[ -9   7  -4  -1  -4  -3 -16  -1 -10   0   2 -23  -4  -3   2  -1  -3  23
   2   1 -12  -5  -3  -2   3   5   2  -6  12   0   1   1  12  24   7  -1
   7 -18   7  -3  -5   1   1  -1 -35  -1  -5   2 -12  -7 -10 -11   5  -1
   2   9  -8  -8 -15   5   1   6  -5  -4   9   4  -4   0  -5   4   6   1
   6   6  -9  -9   1   3   2  14  -1  -6 -10   2   2  -3   9   0 -11  -4
  -3  -3 -14  -8   0   0  -4   2  22   2   3   7   1   2  15  -4   2   0
  -8 -13  -3   2   1   8  11  -7  -2  -6   3   4   3  14  -6 -13 -16  -5
 -10  -7  13   1   5  18 -16  -3  -6  -2   4   0   4 -26  -9  -5   0   6
  -1  -7   2  -6  -5  -2   4   0  -7  10]
J69 > G
[-21  11 -19  13  -3 -13  16  21  -4   3   5 -35   0   0 -13   1  -4  -3
  -1  -1   5   4   0  -6   4  12   2  17  13 -10   3  -2   1   2  -3  -2
   9   9  -2   7  -2  14   2  -3 -52  11   4 -10  13   0  22  -9   1 -11
  -5   1   9  -1  -1   3   4   0  -3   5  -9  -1 -12  -2   4  -6   6 -11
   6   3  -4   8   3  -5  -8  -9  -3   4   3  -8  -5  -3   9   4  21   7
   4   8  11  -7   6   0  13   4 -26   3   2   2  10   3 -12  -1   2   9
   4  -4   3  15   3   2  -1   9   3   0  -4   4  -4  19  13  -1   6  -6
   4  -7 -14  13  -3 -11   2 -12   6   2  19   7   1 -15  -6  -1   7   4
  18   6  -4   0   3 -10   1  16 -10   7]
J332 > S
[ -8   9 -20  13  -7  -8 -13   6  -9  -4   4 -38   0   2   3  19   5   3
  -5   5  -8  -1   3   2   2   9  -1   2  11  -2   8   8   5   2 -11   6
   9   4  -6   0  -5  10   7 -14 -59   1   1  -9  -3  -3  17   3   3  -8
  -3   1  14   5  -6   0   5   5  -5   8   0   3 -20   0   0   0   5   1
  -5   2   2   5  -1   7   3 -12   3  -7  -8  -1   8   3   2  -9  12   2
   7  -1   2  -1   6  -4   1   0 -10   0   5   1   7  -4  -1   5  -5 -10
   0 -10   1   8  -5  -7   0  -1 -11  -6   1  -8   1   2   7  -2  -1  -1
  -2   3  -4  -8  10  -7   4  -1   2 -13  19  11   1  -2   2  -5   0   6
  -3   1  -1   3   5   0  -1   8  -6   1]
J332 > R
[-14   4 -24   5   8   2  18   8  -3   2  -2 -13   5   0 -10   7  -3  -3
  -1   6  -1   2  -4  -4   8  10  -5   4   8   8  -7   0   4  -2   7  -3
   9   8   1  -2   4  18   5   1 -60  18   9 -15   3  -3   8  -4  -2  -1
  -1  -1   9   0 -11  -3   5 -63  -4   0   3  -1  -8   3   8  -6   4  -3
  -3   4   8   4   4  -1  -4  -3   1   3   3  -1   2   1   8 -26  11  11
   4  -2   3  -2   7   0   5   3 -21   6  -3   6  -3  -6   1  -5   1   5
   2   6   2   8   0  -1  -2   1 -15 -19  -1  -2   3  14   8  -4  -3   3
  -4   1 -14  13   5  -3 -31  -8   1  -3  27   2   0 -14   0  -4   1  -2
   0   1  -3  -1   5  -5  -1   6  -3 -15]
J332 > R
[-23   2 -25  22  -6  -4  11  32  11   4  13 -43   1   2  -9   2  -1  -7
   1  -5  -1  -2  -9   6   5  16  -4   1  14  -3   6  -9  -2   0 -21  11
  14   9  -7  11  -5  10   7   1 -63   5   0  -9  -1   9  13 -10   8 -10
  -1  -7  33   6   2  -2  13  -2  12   8  -3   2 -23   1   6  -5  11   5
   2   0   6  -3   1   3  -1  -9   3   3   0   0   1   5  14  -8  15   5
  -4   2  15  -3   2  -3  13   3 -23   0  -2   4  12 -11  -2   4   2   7
   2  -4   3  13   3   2  -2  10  -8  -2   1 -11  -4   4  15   2   1   4
  18  -5 -11  12   0 -10  12  -5  63  -5  22  10   8   1   1   0   2   1
   2  12  -2  -2  -5  -7   4   3 -11  -6]
J332 > S
[-14  -4 -11   2 -14  -7 -14   6 -17  -5   4 -28  -2  -3   7   3  -3  19
 -14   4 -19  -9 -11   2   4   6  -1   1   9  15   9   0   0  13  -5   5
   1  -8  10   7   3  -3  -8  -7 -38  -1  -3  -4  -6  -4  10  -4   7   5
  -6   3  -2   3  -4   0   8  16  10   0  11   9 -12  -3  -1  -2   3   3
 -16   4  -5  -3   8   6   6  15  -1  -6  -1  -1   3  -7   8  -7   9  -3
   3   3  -6  -4   1 -14  -5   5  19 -10   3   5  -3   3  28  -3  -4   3
  -7 -10   0  -1  -4   8   2  -4 -11  -4   0  -2   6   4   3 -11 -11   9
  -9  23   3   9   7  10 -10   2   0   1  13  13   2  -7  -4  -4  -5  21
  -1 -15   1  -3  -2  -1   2  -6  -5  -4]
J69 > G
[ -9  10 -16  11   7 -14   8  16  -7  -1   8 -34  -8  -4  -9   2   1   5
   8   1   9   1   9   3   6  16  -1   6  13  -3  -1  -2   2  -6  -1   0
  -3   9  -2  11  -3  16   9  -6 -53   6   2  -4   6   1  21  -4  12 -14
  -1  -8   4 -21  10  -3  -1   2   7   5  -1  -7 -21  -1   8  -3   3  -3
   8   7   1  11   0   6   2  -2  -1   8  -1  -6  -3   0  11   3  19  14
   7  -5  10  -6   3   9  10  -1 -10   8   1  -4   8   3 -10   3   2   5
   2  -2   3   2  -7   5  -6   4  -5  -4  10   3   4  29  19   0   1  -7
   4  -9  -8  12   6  -4  11  -4   6  -6  24  14   2 -14  -7   5   5  10
  -2  12  -6 -12  -7  -3   4   9  -9  -1]
J332 > S
[  2  23 -22  20   5 -13  -4  15  -5   4   8 -49   0  -8  -6  -1   0   8
  -3  -2   4   3  17   0   9  13   8   0  28  -2   1   2   5  -3  11  -1
   0  13   1   2  -6  26  -1  -2 -63  13  -1 -11   6  -7  21  -4  15  -5
   9 -10   4 -11  10   0  10   8  11   9  -3   6 -17   1   3  -2   8  -4
  11   4   6  12   1   4  -3  -4  -4   5   2  -3  -5   0  25  -9  22   0
  10  -6   1 -13  10 -10   9   6  -5  13   2   4  13  -9  -5  -1   2   3
   4  -3  -4   6  -6   1  11  14 -14  -7  -4   2   0  24  17   0  -3   5
   0 -13 -18  14   5  -1   1  -6  -1   1  28  17   2 -15 -10   1   7   6
  -9   7   0   5   0  -2   1   8 -11   2]
J332 > S
[-12   5  -5   5  -8   3 -19   3  -4  -2   7 -32  -1   0   8   2  -2  11
  11  -1 -12  -7  -2   5   0  -1   7   0  10   7   2   1   2   6   5   0
  10 -11   6   4  -5  -3  -6   0 -48   2  -1   2  -3 -10 -14 -10   2  -1
   3   0   1   7  -9  -4  -2   5  -3   1   6   3 -10  -8  -2   3  10   3
  16   3 -11  -8  -1  10   7  19   1  -7   4   4   4  -3  10  -7   4  -7
   2   4 -14  -1   2  -4  -7  -1  28  -8   2   5   3  -1  18  -4  -1  -4
  -6  -3  -5  -2   0  15  15  -7   0  -1   3   6   0  -3  -2 -12 -12  -8
 -11  11   7   3   9  13  -2   2  -6  -2  -3   1   2  -6  -3  -2  -7   3
   2  -7   5  -5   3   2   4  -4  -2   0]
J69 > G
[  3   6 -19   7   5 -11  -4   7  -8  -1   1 -27   4  -3  -9   1   1   5
   4   0  -5  -1  -5  -1   3  12  -1  -2  16  -6   7   2   4   6   0   9
  -3   6  -7   1  -1   6  29  -1 -41  -1  -2 -11  -4  -1  17  -1   8  -9
  -7   5   8  -6  -3   4   7   7  11   4   8  14 -10   6   2  -3  -1   4
  -4  -4   2   7  -1   6  19  -4  -2  -5  -6  -1  -3   0   6  -6  11   6
  -6   0  -1   2   7   4  -4   0  -3   1  -3   3   6  -2  19   4   1   1
 -17  -5  -8  -5  -1   3   3   0 -10 -14   3   1  -1  14  17  -1  -6   3
  -3   2   7   8  -5  -5   1  -8  -2  -1  24  11   6  -6  -5 -17   4   2
  -2   2  -1  -1  -3   3  -6   4  -5   2]
J332 > R
[ -7   2 -24  11   5  -9   4  11  -4   4   6 -35  -3   1 -19  -9   4  -3
   3  -1   1   1   1   1   1   7   2   2  20  -6  -2  -7   0   5  14   4
   6   5   5   7  -4  10   2  -3 -63   7   2  -8 -13  -5  17  -3   3  -4
   0  -4  15   0  -6   2   4   0   0   1  -1   2 -18   4  -6  -1   3   3
   6   6   5   5  -1   8 -13  -2  -2   2 -10   0   1  -2  14  -6  15   2
   1  -3   4  -2   3   4   5   2 -14  -6  -1   5   4 -10   6  -1  -5   3
   0  -5  -2   5   1  -3   2   7  -5  -3   6  -1   4   9  16  -2   1  -2
  -2   5  -7   2   3  -2  -2  -5  -5  -3  23   7   1 -13  -2   2  18   3
   0  -5  -1   5   3  -6  -1   0  -8   3]
J332 > R
[-13   8 -19   9   1  -7  10  18  -2   1   6 -36   2  -3  -5   0  -4   0
  -3   0  -6   4  -5   0  -3  15  -9   4  14  -4   3  -7   2   4  -4   0
   2   5  13  11  -3   6   4  -4 -50   1   5 -14   0  -1  11  -3  -2  -9
  -2   3   6   4  -2   6  12  -2   6   2   0   6 -20   5   1   2   5  -4
   1  -2   6   7   0   2   1   0  -2   2   0   0  -1  -3  11  -6  14   3
   2  -3   0   0   4   1   9   2  -4  -4   1   4   4  -5   8  -3   2   5
   8  -9  26  11  -3   2  -1   5  -7   9  11   0  -1   7  12  -4  -1   0
  -2   8   3  10   6 -10  12 -12   1   2  29  10   3 -15  -3  -2   2   1
  -1  -4  -4  -1   0  -4   0   3  -2   5]
J332 > R
[  1   5 -12   8   3  -9  -1   3  -7  10   4 -31   1  -3 -10  -3   6  10
   5   1   9   1   4  -2   5   9   3   3  15  -8   0   4   8   6   4  -3
  -5   9   7   1   1   9  -1  -2 -49   0   0 -13  -5  -5  17  -8   6 -10
   4  -3  -3   0  -2 -14   5   8  15   1   3   1 -22   0   1  -3  -5  -2
   1   0   6   0   4   6   1   5  -6   3   2  -2  -8  -6   8  -1  10  10
   0  -5   2  -2   3   3   4   3 -12   8   5   8   0 -12  10   5   1  13
  -1  -8  -1  -1  -2   7  -2 -15  -9   0   1   0   2  13  11  -6 -23  -2
  -2  -1   0  11   5  -6  -8 -10  -9   0 -19  11   8 -14  -1  -3   0   5
   0   7  -4  -4  -2   5  -2   4 -10   4]
J332 > R
[-10   5  -1  -3  -2   6 -16   1  -1  -9   5 -17  -2  -8  16   3  -4  20
   6   4 -13  -7  -8   0  12  -1   2   3  10   6   7   9   4  20   7  -4
   0 -13   8  -5  -5   1  -4   2 -18  -1   3  -4  -8 -12  -7 -12  10  -4
  -2   3  -7  -8  -2   0  -1   5   4  -5   2  14 -14  -4  -3   1   1   3
   0   0 -13 -11  -1   3  -1   7  -4  -5   3   7  -9  -5  10  -4  -1  -4
   1   1 -21  -6  -2  -5   0   5  25   4   8   8   1   1  28  -5  -2  -3
  -9  -5  -1   2   3   9  16 -12  -4 -11  -6   1   1  11 -15 -15 -17  -3
  -8   6   6  -6   8  16 -15  -4  -7  -1   2  -4   1  -7  -7 -10  -2   4
   3  -8   1  -6   6   4  -2  -2  -4  -3]
J69 > L
[ -4  10 -11   2 -14  -1 -21  -9  -8  -8   4 -37   2  -2  11   2  -3  23
   8  -3 -12   9  -3   4   9   9   5   6   9   4  12   8   3  15  -5  -3
   6 -15   5  -4  -8  -8   0  -3 -33   6   1  -6  -5 -13   6   5   3  -1
   2   2   2  -7 -12  -6  -5  11   1  -7   3   5   3  -7  -3   1   2  -5
   3   4  -7 -13   1   7  -1   9  -1  -4  -4  -1   1  -1  12  -3   6  -6
  -9   2 -14 -17   0  -1   4   8  24  -1   6   9  17  10  21  -1   3  -5
 -14 -11  -2   9  -3   3  11 -15  -5 -17   4   2   9  15  -4 -12 -12  -3
  -3   9   2  -1   6  12 -13   2  -5  -5  10  11   8  -7  -9   2   1   1
  -1  -9  -2  -7   1  -7   2   0 -10   6]
J69 > L
[-17   7  -5   4  -3   4 -14  -8  -3  -2   0 -14  -3  -3   6   1   4  18
   1   6  -9 -10   0   0  -4   5  -2  15   8   3   4   4   4   0   7  -4
   4 -10   5  -1   2  -6   3  -5 -31  -1   0  -1  -5 -10   2 -11   2   2
   1   2  -7   4 -14  -5  -8  -2  -8  -1   2   3  -1  -5  -2   0  14   1
   4   1  -6 -12   1   2   2   8  -2  -3  -8   3   4  -5   6  -3  -3  -3
   3  -1 -16   0   3  -1   2   5  19  -4   7   5  -3  -1  11   7  -6   1
  14  -3   8  -1   1   0   8  -6  -2 -12   2  13   7  13  -5 -11  -9  -6
  -7   6   1  -2  10  11 -15   1  18  -4  -4  -3   0   0  -3  -2  -3  -3
   1 -10   1  -5   2  -8   3   0   6   5]
J69 > G
[  1   1 -29   9   4 -21   0   0  -4   3   5 -59  -2  -4 -11  -2   4   9
   5   1   5   6  -1   1   8  16   1   3  14  -3   1   1   8   5  -7   8
  -5   8  -2  11   5  10  -4 -12 -63  13  -1 -15  -1  -2  28 -10  13 -13
  -4  -2   2 -15   6   3  10   9  19   7   4   9 -22   2   3  -8   7   1
  -1   2  12  12   2   5 -11  -3  -7   6  -2  -4 -11  -3  20 -11  21  10
   3  -4  10   1   9  -1   3   4 -13   5   3  -1   7  -2  19   1   2   7
  -7  -3   1  -3  -3  10  -4  15 -13   2   4   1   0  15  26  -3  -5  -1
  -2   7  -3  23  -1  -8  -5 -12  -6   3  38  23   5 -15  -7  -7 -11   7
   5   6  -4  -8   3  -2   2   2 -16   0]
J332 > S
[  0   2 -13   8  -9 -10 -39   6   0  -8   8 -62 -11  -9  15  -1   0  24
   9   0 -12  -5  -2   3  17  13   4  -5  12   5   7  10   9  16   3   7
  -3  -9   9   1  -1  -1 -10  -4 -62  -1  -3  -4  -7  -8  -1  -8  21  -5
  -3   1  -4 -13  -2  -5   3  20  24   2  16   9 -13  -2  -3   5   6  -2
   8   2 -12   0   3   4   3  10  -8 -10   3  -7   3  -7  18  -5  18 -12
   6   7  -6 -11   9  11  -5   7  37  -3  11   4   7   1  30  -3   2   3
 -16   2  -7 -10  -7  12  14  -2  -6 -12   0   0   8  15   8 -10 -19   3
  -5  10  10  10   2  16 -15   0 -11  -4  13  18  -2  -7 -12   2  -3   2
  -3 -18   4   0   4   5  -1  -6 -11   6]
J69 > L
[-15   4 -21   6  -8   2   8   8  -2  -1   8 -34  -6 -15 -14   2   5   1
   3   2   3   9   0  -1   1  14   9  -3  22  -2   0   4   3   1  11   4
   3  12  -1   2 -15  19  -3  -1 -63   9   4  -9   6  -6  21  -8  11  -2
  -2 -11   5  -4   6   0   3   6   0   6   2   5 -20  -1   4  -3   4   0
   7   5  -4  12  -4   0   1   3  -1   2  -1   4  -6   3  24   2  13  11
   7   1   6 -10  11   0   8   8  -4  12   4   1   9   1  -6   4  -3   7
   1   3  -8  -1  -3   1   0   7  -9 -12   9   2   2  27  13  -3  -4   4
  -1 -10 -13  15   3   6   1  -9   1   2  25  20   4  18  -7   2   5  17
  -5   1  -7  -5   0  -1   3   5 -13   3]
J332 > S
[ -2   0 -31  10   6 -11  15  19  -5   3   6 -41  -2  -9   0   4  -2  12
   7   9   1   5  20   3   5   9   3   4   8  -4  -1   2   2   6  -3   1
  -2   6   4   8   2   5  -3  -4 -35   2   5 -18  -1  -7  19 -10   6 -19
   0  -6   2 -18   0  10   5   4  10   6   2  -5 -10   8   6   1   6  -3
   4  -1   6   9   1   0   0   1  -5   9  -3  -2  -4  -4  14  -5  19  11
   8  -3  12  -2   3   2   4   1 -10   5   0   2   4  -6  16   0   1   7
   0  -5   4   3 -11  16  -8  11  -3   2  11  -4  -1  14  20  -3   3   2
  -3   2  -5  14  -1 -11 -10  -7   1  -5  29   4   4 -26  -8  -2  -5  -8
  -1  -6  -1   0  -1  -8   0   2  10   0]
J332 > R
[-18  12  -5   2   2  -3  36   4 -11   5  -7   6  -4  -6 -13   0   6   2
  -8   2   8   8  10   1   1  11  10   6  10  -7 -12  -1   0  -6   5  -3
  -5   9  -5   6  -4  20  -2   1 -26  16  11  -6  18  -3  18 -10   3  -2
   3 -10   3  -4   6  -1  -6  -1 -15   6 -10  -5   0  -3   3  -4   8  -6
  11   3  -4   5  -5  -7  -2  -6   4  11  -7  -2  -2   0  59  16  14  11
   2  -1   5  -9   7   6  16  -2 -15  11   3 -11   7  10 -31   1   3   4
  13  -1  -7  18  -2  -5  -5   1   4 -10  -1   7  -2  27  10   0  36 -12
  -6 -17 -26   8  -6   0   2   1   9   3   6  -4  -5 -23  -2   0   2   6
   0   7  -9   1   1  -1  -5   8 -13   1]
J332 > S
[  2  -1 -28   9  -7 -14  -6  17 -12   4   9 -63   3   0  -9  11  -3   8
   4   3  -8   0   4  -4   8  15   2  -1  25  -2  12   2   2   5   3  11
   2  -5  -1   5  -8  12  -4  -2 -63   4   5  -8   2  11  23   1  14  -1
   0 -14  10 -10  -5   2   8  13  15  -2   4  10 -18   3   1   4   5  -2
  -3   4   3   8   2   5   7   4 -21  -4  -1  -6  -6   0  14 -10  18   3
   5   4  10  -2   3  -4   0   0  -1  -6   0   5   4  -4  18  -1   2  -2
  -6 -18  -4  -6  -9   6   4   3  -9 -10   8  -1   3  19  18  -8  -2   3
  -6  13   3  12   6  -5  -7  -8  -8  -2  36  20   6 -17 -13   2  -3   6
   2  -6   0  -1   6  -2  -2  -4  -7   4]
J332 > R
[ -6   1  -7   3  -7   0  -4   0  -2  -4  -3 -36   4   0   8   1  -8   4
   3   3  -4  -4   2  -2  -2   3   2  -2  -1   2   7   0   3  11   2  -1
   1   5   6   0  -5  -5   3  -2  -7   1   3   2  -3  -9   2  -8   0  -3
   2   4  -4 -11  -9  -6  -6   6  -6  -2   1  -1  -1  -6  -1  -2   3  -5
   7   2  -9  -8  -2  10  -2  14   1  -5  -4   5   7  -2   7   5   3  -5
   3  10  -7  -5  -2   1  -7   5  27  -1   5   6   4   7  18  -8   0   3
  -7   1  -4   0   3  12   2  -3   2   6   0   1   1   8  -1  -7  -7  -6
 -11   5   1   3   3   6 -14  -8  -2   2   3   3  -7  -5  -2   0  -1   6
  -3 -16  -2  -5  -2   4  -1  -3   4   4]
J69 > L
